[[-1.06  1.84 -1.84  0.02 -2.21 -1.21 -0.39  5.15 -0.12  4.40 -5.97]
 [ 4.02 -0.79 -0.01  0.73 -2.75 -0.60 -0.97  0.80 -0.20 -1.18  1.31]]
->
[[ 4.02 -0.79 -0.01  0.73 -2.75 -0.60 -0.97  0.80 -0.20 -1.18  1.31]
 [-1.06  1.84 -1.84  0.02 -2.21 -1.21 -0.39  5.15 -0.12  4.40 -5.97]]

[[-0.46  0.11 -0.43]
 [ 3.88  5.47  1.03]
 [-1.31 -1.15 -0.87]
 [ 0.06 -0.75 -1.36]
 [ 0.10  1.61  0.65]]
->
[[ 3.88  5.47  1.03]
 [ 0.10  1.61  0.65]
 [ 0.06 -0.75 -1.36]
 [-0.46  0.11 -0.43]
 [-1.31 -1.15 -0.87]]

[[-2.99  1.16 -2.63]
 [-2.34 -2.44  0.08]
 [-0.49  5.96 -3.31]
 [ 0.77  2.85 -0.71]
 [-1.44 -2.50 -0.09]
 [-2.14 -2.59 -0.01]
 [-1.52 -1.74  0.11]
 [-5.20  0.13 -3.73]
 [-0.96 -1.99  0.24]
 [-1.30  3.53 -2.00]]
->
[[ 0.77  2.85 -0.71]
 [-0.49  5.96 -3.31]
 [-0.96 -1.99  0.24]
 [-1.30  3.53 -2.00]
 [-1.44 -2.50 -0.09]
 [-1.52 -1.74  0.11]
 [-2.14 -2.59 -0.01]
 [-2.34 -2.44  0.08]
 [-2.99  1.16 -2.63]
 [-5.20  0.13 -3.73]]

[[-1.93 -2.73 -1.50 -1.04]
 [ 1.29  0.64 -2.35  3.93]
 [-5.72 -0.75  3.19  2.11]
 [ 2.75 -1.61 -0.32  3.38]]
->
[[ 2.75 -1.61 -0.32  3.38]
 [ 1.29  0.64 -2.35  3.93]
 [-1.93 -2.73 -1.50 -1.04]
 [-5.72 -0.75  3.19  2.11]]

[[-2.79  2.32  3.74 -2.71  0.22 -0.23  0.68 -2.89 -1.55]
 [-1.73 -4.92 -4.92  1.42  1.54  2.20  1.86 -2.39  0.75]
 [ 2.54  0.55 -1.22 -2.55  1.52 -0.23  0.00 -4.82 -3.31]
 [ 2.45 -2.08  1.37  3.67  1.47  4.16  1.74  1.76 -3.32]
 [ 1.76 -0.17 -1.28  2.79 -2.15 -1.16 -2.14  0.02 -2.27]
 [-3.36  0.61  1.60  4.41  2.93  2.06 -3.39 -0.11  1.19]]
->
[[ 2.54  0.55 -1.22 -2.55  1.52 -0.23  0.00 -4.82 -3.31]
 [ 2.45 -2.08  1.37  3.67  1.47  4.16  1.74  1.76 -3.32]
 [ 1.76 -0.17 -1.28  2.79 -2.15 -1.16 -2.14  0.02 -2.27]
 [-1.73 -4.92 -4.92  1.42  1.54  2.20  1.86 -2.39  0.75]
 [-2.79  2.32  3.74 -2.71  0.22 -0.23  0.68 -2.89 -1.55]
 [-3.36  0.61  1.60  4.41  2.93  2.06 -3.39 -0.11  1.19]]

[[ 0.08  0.69 -1.21 -0.79 -0.66 -0.97 -0.48 -1.06  0.89 -1.74]
 [-0.19  0.17 -1.87  0.72 -0.88 -2.08 -2.54 -3.84  3.00  0.97]
 [-1.43 -1.76  2.58 -1.03  2.67  3.17  2.67  4.44 -2.87 -3.18]
 [ 0.71  0.40  2.95  1.19  1.21  2.23  0.94  2.10 -0.72  1.78]
 [-1.17 -0.62  0.71 -1.78  2.29  1.55 -0.86 -0.71  1.76 -0.90]
 [ 2.05  1.64  0.37 -0.19 -0.45  0.28  3.00  3.49 -3.05 -2.91]
 [-0.17 -0.02  0.39  0.13 -0.31  0.15  0.25  0.39 -0.47 -0.06]
 [-0.83 -1.22  2.59  0.31  3.02  2.68  0.08  1.11  0.47  0.83]
 [ 0.97  0.61  1.41  0.84  1.46  1.18  0.40  0.88  0.46  0.06]]
->
[[ 2.05  1.64  0.37 -0.19 -0.45  0.28  3.00  3.49 -3.05 -2.91]
 [ 0.97  0.61  1.41  0.84  1.46  1.18  0.40  0.88  0.46  0.06]
 [ 0.71  0.40  2.95  1.19  1.21  2.23  0.94  2.10 -0.72  1.78]
 [ 0.08  0.69 -1.21 -0.79 -0.66 -0.97 -0.48 -1.06  0.89 -1.74]
 [-0.17 -0.02  0.39  0.13 -0.31  0.15  0.25  0.39 -0.47 -0.06]
 [-0.19  0.17 -1.87  0.72 -0.88 -2.08 -2.54 -3.84  3.00  0.97]
 [-0.83 -1.22  2.59  0.31  3.02  2.68  0.08  1.11  0.47  0.83]
 [-1.17 -0.62  0.71 -1.78  2.29  1.55 -0.86 -0.71  1.76 -0.90]
 [-1.43 -1.76  2.58 -1.03  2.67  3.17  2.67  4.44 -2.87 -3.18]]
